Below is a small trained network, with its code and all its weights. Each question gives an input and a target symbol and asks what happens when units are switched off, that is, made to give their printed mean instead of their output.

import numpy as np


def w(rows, s, z=0):
    codes = np.array(rows[::2]) - 128.0
    scale = np.full(codes.shape[1], s)
    scale[-1] = z or s
    return codes * scale


def f(y):
    return y / 2 * (1 + np.tanh(0.7978845608 * (y + 0.044715 * y**3)))


def softmax(a):
    e = np.exp(a - a.max(-1, keepdims=True))
    return e / e.sum(-1, keepdims=True)


def log_softmax(a):
    a = a - a.max(-1, keepdims=True)
    return a - np.log(np.exp(a).sum(-1, keepdims=True))


def net(x, mask):
    ids = ['ΛΩαβγδεζτ'.index(c) for c in x.split()]
    T = len(ids)
    res = E[ids] + P[:T]
    u = 0
    for l in range(2):
        q, k, v = (res @ M[l].T for M in (Q, K, V))
        z = softmax(np.where(np.tri(T) > 0, q @ k.T / 3**0.5, -1e9)) @ v
        res = res + np.where(mask[u], z, O[l][:, -1]) @ O[l][:, :-1]
        u += 1
        y = f(res @ A[l][:, :-1].T + A[l][:, -1])
        res = res + np.where(mask[u : u + 4], y, B[l][:, -1]) @ B[l][:, :-1]
        u += 4
    return log_softmax(res[-1] @ U[:, :-1].T + U[:, -1])


Q, K, V, O, A, B = {}, {}, {}, {}, {}, {}
E = w([
[72,230,93,89],'Λ',
[60,153,109,170],'Ω',
[158,84,181,143],'α',
[153,63,36,59],'β',
[112,53,91,101],'γ',
[16,137,68,66],'δ',
[122,40,157,138],'ε',
[157,146,87,199],'ζ',
[78,2,114,175],'τ',
],0.019)
P = w([
[247,124,132,55],'0',
[175,121,129,80],'1',
[133,123,124,92],'2',
[97,120,119,108],'3',
[70,114,115,119],'4',
[42,108,111,136],'5',
],0.013)
Q[0] = w([
[154,48,123,55],'0.h0',
[88,243,24,1],'0.h0',
[251,69,145,186],'0.h0',
],0.0068)
K[0] = w([
[127,60,168,164],'0.h0',
[96,147,50,7],'0.h0',
[172,146,144,205],'0.h0',
],0.011)
V[0] = w([
[40,157,105,213],'0.h0',
[112,253,143,205],'0.h0',
[176,147,34,25],'0.h0',
],0.0061)
O[0] = w([
[178,203,176,64,68],'0.h0',
[182,87,40,138,1],'0.h0',
[3,215,142,67,205],'0.h0',
],0.0058,0.0081)
A[0] = w([
[162,183,144,165,255],'0.n0',
[175,124,133,150,58],'0.n1',
[99,248,215,188,208],'0.n2',
[153,187,8,200,114],'0.n3',
],0.011,0.0032)
B[0] = w([
[238,119,5,183,129],'0.n0',
[153,205,85,135,98],'0.n1',
[169,66,2,217,255],'0.n2',
[135,184,112,228,194],'0.n3',
],0.0072,0.0026)
Q[1] = w([
[105,181,241,192],'1.h0',
[110,98,2,69],'1.h0',
[183,237,150,194],'1.h0',
],0.0086)
K[1] = w([
[182,184,171,135],'1.h0',
[91,144,45,55],'1.h0',
[169,249,135,204],'1.h0',
],0.014)
V[1] = w([
[57,66,28,124],'1.h0',
[131,52,122,57],'1.h0',
[140,152,78,254],'1.h0',
],0.0085)
O[1] = w([
[186,74,248,125,254],'1.h0',
[111,112,174,185,206],'1.h0',
[78,85,119,171,40],'1.h0',
],0.011,0.01)
A[1] = w([
[85,146,88,129,56],'1.n0',
[245,139,145,109,254],'1.n1',
[148,112,83,86,51],'1.n2',
[46,138,138,70,209],'1.n3',
],0.012,0.0023)
B[1] = w([
[184,90,175,135,139],'1.n0',
[249,53,125,112,239],'1.n1',
[140,72,85,102,112],'1.n2',
[6,183,71,150,254],'1.n3',
],0.014,0.0056)
U = w([
[254,29,210,104,122],'Λ',
[116,106,198,108,255],'Ω',
[74,107,160,148,202],'α',
[162,118,45,33,148],'β',
[130,75,77,98,113],'γ',
[69,199,128,72,92],'δ',
[127,109,102,111,88],'ε',
[137,86,67,212,160],'ζ',
[121,64,93,117,70],'τ',
],0.0086,0.0072)

Each question gives the input, a string of symbols that net reads in full, and the target symbol t.
The units are the heads (3 rows each of Q, K, V and O) and the neurons (one row each of A and B). Each row of codes is followed by its name. A weight is (code - 128) times the scale printed after its matrix; where a second scale follows, it is the last column's (O, A, B and U).
mask holds one flag per unit, layer by layer, with each layer's heads first. A switched-off unit (its flag False) gives its mean, the last column of its rows in O or B, instead of its output. The means were averaged over made-up inputs and are rounded, as every weight is.
A unit's drop is (log p(t) with every unit on - log p(t) with that unit switched off) / (log p(t) with every unit on - log p(t) with every unit switched off).
The circuit of an input: a set's keep is (log p(t) with only the set's units on - log p(t) with every unit switched off) / (log p(t) with every unit on - log p(t) with every unit switched off). Starting from all 10 units, units are removed one at a time, each time the one whose removal leaves the highest keep (on an exact tie, the one counted first), for as long as the keep stays at least 0.8.
circuit, biggest first: the units of the circuit, biggest drop first
k most important neurons: the k neurons with the biggest drops, biggest first
top k neurons in layer l: the k neurons of layer l with the biggest drops, biggest first
drop of u: that unit's drop, to one decimal
input ε ε γ ε, target α: 2 most important neurons : 0.n2, 1.n1
input β ε γ γ β, target Ω: circuit, biggest first : 0.h0, 1.h0, 1.n3
input γ ζ Ω α ζ ε, target Λ: circuit, biggest first : 0.h0
input γ β ε τ, target Λ: circuit, biggest first : 0.h0, 1.n3
input γ α δ Ω, target Λ: circuit, biggest first : 0.n2, 1.h0, 1.n3
input Λ ζ γ γ ε, target Λ: circuit, biggest first : 0.h0, 1.n3
input α α Λ β α, target α: 2 most important neurons : 1.n1, 0.n2
input ζ γ ε γ Ω, target ζ: 2 most important neurons : 0.n2, 1.n1
input ε ε ζ, target ζ: top 2 neurons in layer 0 : 0.n3, 0.n0
input γ γ γ, target α: circuit, biggest first : 0.h0, 1.n1
input β ζ γ δ Λ, target Λ: circuit, biggest first : 0.n2, 1.h0, 1.n3
input δ γ δ α ζ, target ζ: circuit, biggest first : 0.n3, 0.n2
input β τ β, target Ω: 3 most important neurons : 1.n3, 0.n2, 0.n0
input β δ τ, target Λ: top neuron in layer 1 : 1.n3
input ε β β δ, target δ: top 2 neurons in layer 1 : 1.n3, 1.n1
input ζ γ α γ β, target Λ: drop of 1.h0 : 8.6
input Ω δ Ω δ γ, target Λ: drop of 0.n3 : 0.1
input Ω δ Ω β, target Λ: drop of 0.n3 : 0.1
